Below are the code and all the weights of a small trained network. Each question names an input and a target symbol and asks about switching units off, where a switched-off unit gives its printed mean instead of its output.

import numpy as np


def w(rows, s, z=0):
    codes = np.array(rows[::2]) - 128.0
    scale = np.full(codes.shape[1], s)
    scale[-1] = z or s
    return codes * scale


def f(y):
    return y / 2 * (1 + np.tanh(0.7978845608 * (y + 0.044715 * y**3)))


def softmax(a):
    e = np.exp(a - a.max(-1, keepdims=True))
    return e / e.sum(-1, keepdims=True)


def log_softmax(a):
    a = a - a.max(-1, keepdims=True)
    return a - np.log(np.exp(a).sum(-1, keepdims=True))


def net(x, mask):
    ids = ['γδεζτψ'.index(c) for c in x.split()]
    T = len(ids)
    res = E[ids] + P[:T]
    u = 0
    for l in range(2):
        q, k, v = (res @ M[l].T for M in (Q, K, V))
        z = softmax(np.where(np.tri(T) > 0, q @ k.T / 3**0.5, -1e9)) @ v
        res = res + np.where(mask[u], z, O[l][:, -1]) @ O[l][:, :-1]
        u += 1
        y = f(res @ A[l][:, :-1].T + A[l][:, -1])
        res = res + np.where(mask[u : u + 12], y, B[l][:, -1]) @ B[l][:, :-1]
        u += 12
    return log_softmax(res[-1] @ U[:, :-1].T + U[:, -1])


Q, K, V, O, A, B = {}, {}, {}, {}, {}, {}
E = w([
[1,78,141,80,110,153,109,156,87],'γ',
[139,158,107,132,146,126,87,146,116],'δ',
[98,152,33,166,58,166,170,196,50],'ε',
[158,45,34,130,130,129,115,143,193],'ζ',
[81,171,211,119,187,189,125,113,197],'τ',
[160,121,159,180,128,113,64,92,168],'ψ',
],0.019)
P = w([
[226,14,151,219,146,124,166,254,236],'0',
[199,64,182,126,120,90,156,237,174],'1',
[158,88,191,112,87,93,116,212,186],'2',
[142,87,169,128,97,68,101,162,165],'3',
[163,94,138,128,101,114,106,146,108],'4',
[109,146,134,130,108,92,71,149,140],'5',
[143,114,114,118,110,125,82,111,105],'6',
[114,133,115,111,103,113,49,103,143],'7',
[127,143,108,84,108,129,55,95,126],'8',
[63,186,66,107,151,94,24,116,163],'9',
[107,166,80,67,128,124,35,86,147],'10',
[58,187,53,46,157,114,30,108,161],'11',
[80,173,63,26,126,116,47,98,142],'12',
],0.0076)
Q[0] = w([
[139,142,164,149,160,146,47,191,3],'0.h0',
[251,194,114,100,101,104,193,123,4],'0.h0',
[107,125,160,182,109,165,191,144,130],'0.h0',
],0.0061)
K[0] = w([
[142,208,247,120,66,164,113,21,30],'0.h0',
[134,93,71,188,99,28,175,254,125],'0.h0',
[103,67,131,198,144,105,178,164,62],'0.h0',
],0.0041)
V[0] = w([
[158,156,221,133,186,69,43,66,176],'0.h0',
[117,109,84,31,215,138,217,87,253],'0.h0',
[91,88,149,112,139,119,220,26,96],'0.h0',
],0.0041)
O[0] = w([
[199,102,91,95,150,246,143,192,72,45],'0.h0',
[56,136,110,227,129,186,145,46,12,92],'0.h0',
[115,73,148,68,122,82,220,79,127,1],'0.h0',
],0.011,0.0019)
A[0] = w([
[136,152,107,254,87,187,155,134,143,168],'0.n0',
[99,156,57,94,59,91,131,113,101,163],'0.n1',
[101,179,151,168,128,79,149,95,148,47],'0.n2',
[107,60,174,107,114,154,137,110,125,128],'0.n3',
[82,156,88,99,84,88,99,110,118,165],'0.n4',
[208,151,76,171,173,100,109,108,140,174],'0.n5',
[82,128,208,93,159,130,135,49,44,114],'0.n6',
[101,229,224,120,189,188,145,65,187,231],'0.n7',
[131,164,168,142,160,83,87,32,135,133],'0.n8',
[157,122,156,161,143,76,121,120,174,48],'0.n9',
[102,150,124,99,128,87,15,111,168,253],'0.n10',
[119,138,137,131,76,185,69,80,216,98],'0.n11',
],0.009,0.0021)
B[0] = w([
[152,214,238,68,3,24,229,144,100,152],'0.n0',
[133,147,59,124,157,220,195,104,12,178],'0.n1',
[23,136,157,30,159,160,127,169,139,123],'0.n2',
[128,157,149,153,115,191,5,167,146,166],'0.n3',
[224,102,113,179,71,172,126,88,123,195],'0.n4',
[88,30,139,102,19,139,95,53,161,166],'0.n5',
[125,150,79,142,46,153,174,116,139,164],'0.n6',
[68,44,11,155,77,215,188,241,72,145],'0.n7',
[254,118,152,38,199,231,194,240,55,134],'0.n8',
[141,192,102,94,113,158,212,207,176,136],'0.n9',
[156,61,102,117,76,217,134,69,66,247],'0.n10',
[113,97,80,118,146,96,235,131,56,172],'0.n11',
],0.0048,0.012)
Q[1] = w([
[76,224,206,166,255,86,175,133,158],'1.h0',
[163,116,118,116,91,147,78,196,70],'1.h0',
[97,119,156,63,75,141,66,114,124],'1.h0',
],0.0088)
K[1] = w([
[117,100,239,186,28,41,140,232,253],'1.h0',
[147,78,81,65,51,213,180,4,154],'1.h0',
[218,125,51,110,95,176,225,146,90],'1.h0',
],0.0034)
V[1] = w([
[45,154,169,164,170,180,124,242,59],'1.h0',
[127,80,204,119,104,190,2,93,110],'1.h0',
[184,193,75,107,198,141,47,174,78],'1.h0',
],0.0056)
O[1] = w([
[93,194,31,102,190,51,167,69,223,167],'1.h0',
[173,213,203,192,127,255,136,141,221,254],'1.h0',
[170,140,122,179,13,77,45,96,114,68],'1.h0',
],0.0084,0.0068)
A[1] = w([
[109,18,106,151,210,122,89,199,170,29],'1.n0',
[145,154,80,148,106,37,155,168,202,171],'1.n1',
[177,125,97,106,121,206,132,170,180,250],'1.n2',
[219,238,169,231,134,116,101,85,121,194],'1.n3',
[216,182,189,161,154,89,255,150,44,250],'1.n4',
[97,105,129,170,118,141,180,144,223,238],'1.n5',
[73,121,205,99,167,221,175,132,136,98],'1.n6',
[177,82,165,141,56,122,79,205,50,37],'1.n7',
[226,124,131,120,92,119,214,195,154,215],'1.n8',
[174,100,66,125,158,131,84,110,190,61],'1.n9',
[167,102,31,85,236,82,128,19,181,85],'1.n10',
[122,204,49,150,74,125,92,188,137,163],'1.n11',
],0.0065,0.0013)
B[1] = w([
[195,153,122,67,254,130,96,163,104,150],'1.n0',
[145,169,133,141,182,161,98,126,147,138],'1.n1',
[102,156,166,112,149,110,94,109,158,254],'1.n2',
[109,115,156,133,146,157,144,107,176,144],'1.n3',
[162,174,171,100,235,97,73,152,83,141],'1.n4',
[208,106,123,130,106,117,112,45,98,192],'1.n5',
[127,109,178,148,138,86,111,98,110,229],'1.n6',
[94,117,134,162,127,76,131,186,163,181],'1.n7',
[93,161,92,78,147,160,123,125,132,166],'1.n8',
[101,142,106,109,171,137,166,127,150,149],'1.n9',
[104,161,197,167,136,120,163,178,114,148],'1.n10',
[112,78,155,136,102,169,140,135,149,179],'1.n11',
],0.0096,0.01)
U = w([
[155,150,135,57,221,181,118,191,183,130],'γ',
[78,92,136,179,72,141,166,94,213,171],'δ',
[104,107,162,208,176,90,53,75,31,169],'ε',
[119,191,107,107,170,174,142,2,163,137],'ζ',
[171,47,51,39,107,98,143,100,149,86],'τ',
[80,213,116,142,137,101,183,145,146,3],'ψ',
],0.0062,0.0042)

Each question gives the input, a string of symbols that net reads in full, and the target symbol t.
The units are the heads (3 rows each of Q, K, V and O) and the neurons (one row each of A and B). Each row of codes is followed by its name. A weight is (code - 128) times the scale printed after its matrix; where a second scale follows, it is the last column's (O, A, B and U).
mask holds one flag per unit, layer by layer, with each layer's heads first. A switched-off unit (its flag False) gives its mean, the last column of its rows in O or B, instead of its output. The means were averaged over made-up inputs and are rounded, as every weight is.
A unit's drop is (log p(t) with every unit on - log p(t) with that unit switched off) / (log p(t) with every unit on - log p(t) with every unit switched off).
The circuit of an input: a set's keep is (log p(t) with only the set's units on - log p(t) with every unit switched off) / (log p(t) with every unit on - log p(t) with every unit switched off). Starting from the 12 units with the biggest drops (on a tie, the unit counted first), units are removed one at a time, each time the one whose removal leaves the highest keep (on an exact tie, the one counted first), for as long as the keep stays at least 0.8.
units of the circuit, in order: the units of the circuit, biggest drop first
unit that matters most: the unit with the biggest drop
top k neurons: the k neurons with the biggest drops, biggest first
k most important neurons of layer l: the k neurons of layer l with the biggest drops, biggest first
drop when u is switched off: that unit's drop, to one decimal
input τ γ γ, target ζ: top 3 neurons => (0.n6 1.n5 1.n7)
input γ γ ζ γ ζ γ γ γ γ ζ ζ ζ ψ, target ε: unit that matters most => 1.h0
input ψ γ γ ψ ζ, target γ: top 2 neurons => (1.n0 0.n1)
input γ ζ ψ γ ψ ζ γ ζ γ ζ ψ δ ψ, target δ: units of the circuit, in order => (1.h0 1.n7 0.n10 1.n3)
input ζ γ γ ε, target γ: top 3 neurons => (1.n4 0.n0 0.n10)
input ζ ε ψ γ, target γ: units of the circuit, in order => (0.h0 0.n5)
input γ ζ γ ψ, target γ: units of the circuit, in order => (0.n8 0.n9)
input δ τ γ ζ ψ γ γ γ δ γ γ ε γ, target τ: units of the circuit, in order => (0.n1 1.h0)
input τ γ ε ζ ζ ψ, target γ: 4 most important neurons of layer 1 => (1.n4 1.n5 1.n8 1.n6)
input γ ε ε ζ γ ζ ζ γ γ ζ δ ζ, target δ: 3 most important neurons of layer 0 => (0.n10 0.n8 0.n0)
input ζ ε δ ψ ζ ζ ζ ε ψ ζ ζ ζ ε, target ε: 3 most important neurons of layer 0 => (0.n1 0.n3 0.n0)
input ζ ε γ, target τ: top 2 neurons => (0.n1 1.n2)
input δ τ δ τ ψ γ γ ζ ε, target γ: 2 most important neurons of layer 1 => (1.n4 1.n5)
input ε ζ ψ ψ ψ γ, target γ: units of the circuit, in order => (0.h0)
input ζ δ δ, target δ: top 3 neurons => (0.n10 0.n0 1.n0)
input ζ γ τ τ ψ, target ψ: top 2 neurons => (0.n7 1.n10)
input δ τ ζ γ ε, target ζ: 2 most important neurons of layer 0 => (0.n0 0.n4)
input γ γ ζ, target ζ: top 2 neurons => (0.n0 1.n5)
input γ γ τ γ, target ζ: 2 most important neurons of layer 1 => (1.n7 1.n5)
input γ γ ζ ζ ε ζ γ γ γ ψ ζ ζ γ, target ε: unit that matters most => 1.h0
input γ γ ζ ζ ψ ε γ δ δ, target δ: drop when 1.h0 is switched off => 0.7
input δ ζ γ, target ε: drop when 1.n11 is switched off => 0.1
input ψ γ ψ ψ ζ, target γ: drop when 1.n0 is switched off => 0.5
input ζ γ γ γ γ γ γ τ τ ζ, target ψ: drop when 1.h0 is switched off => 0.8
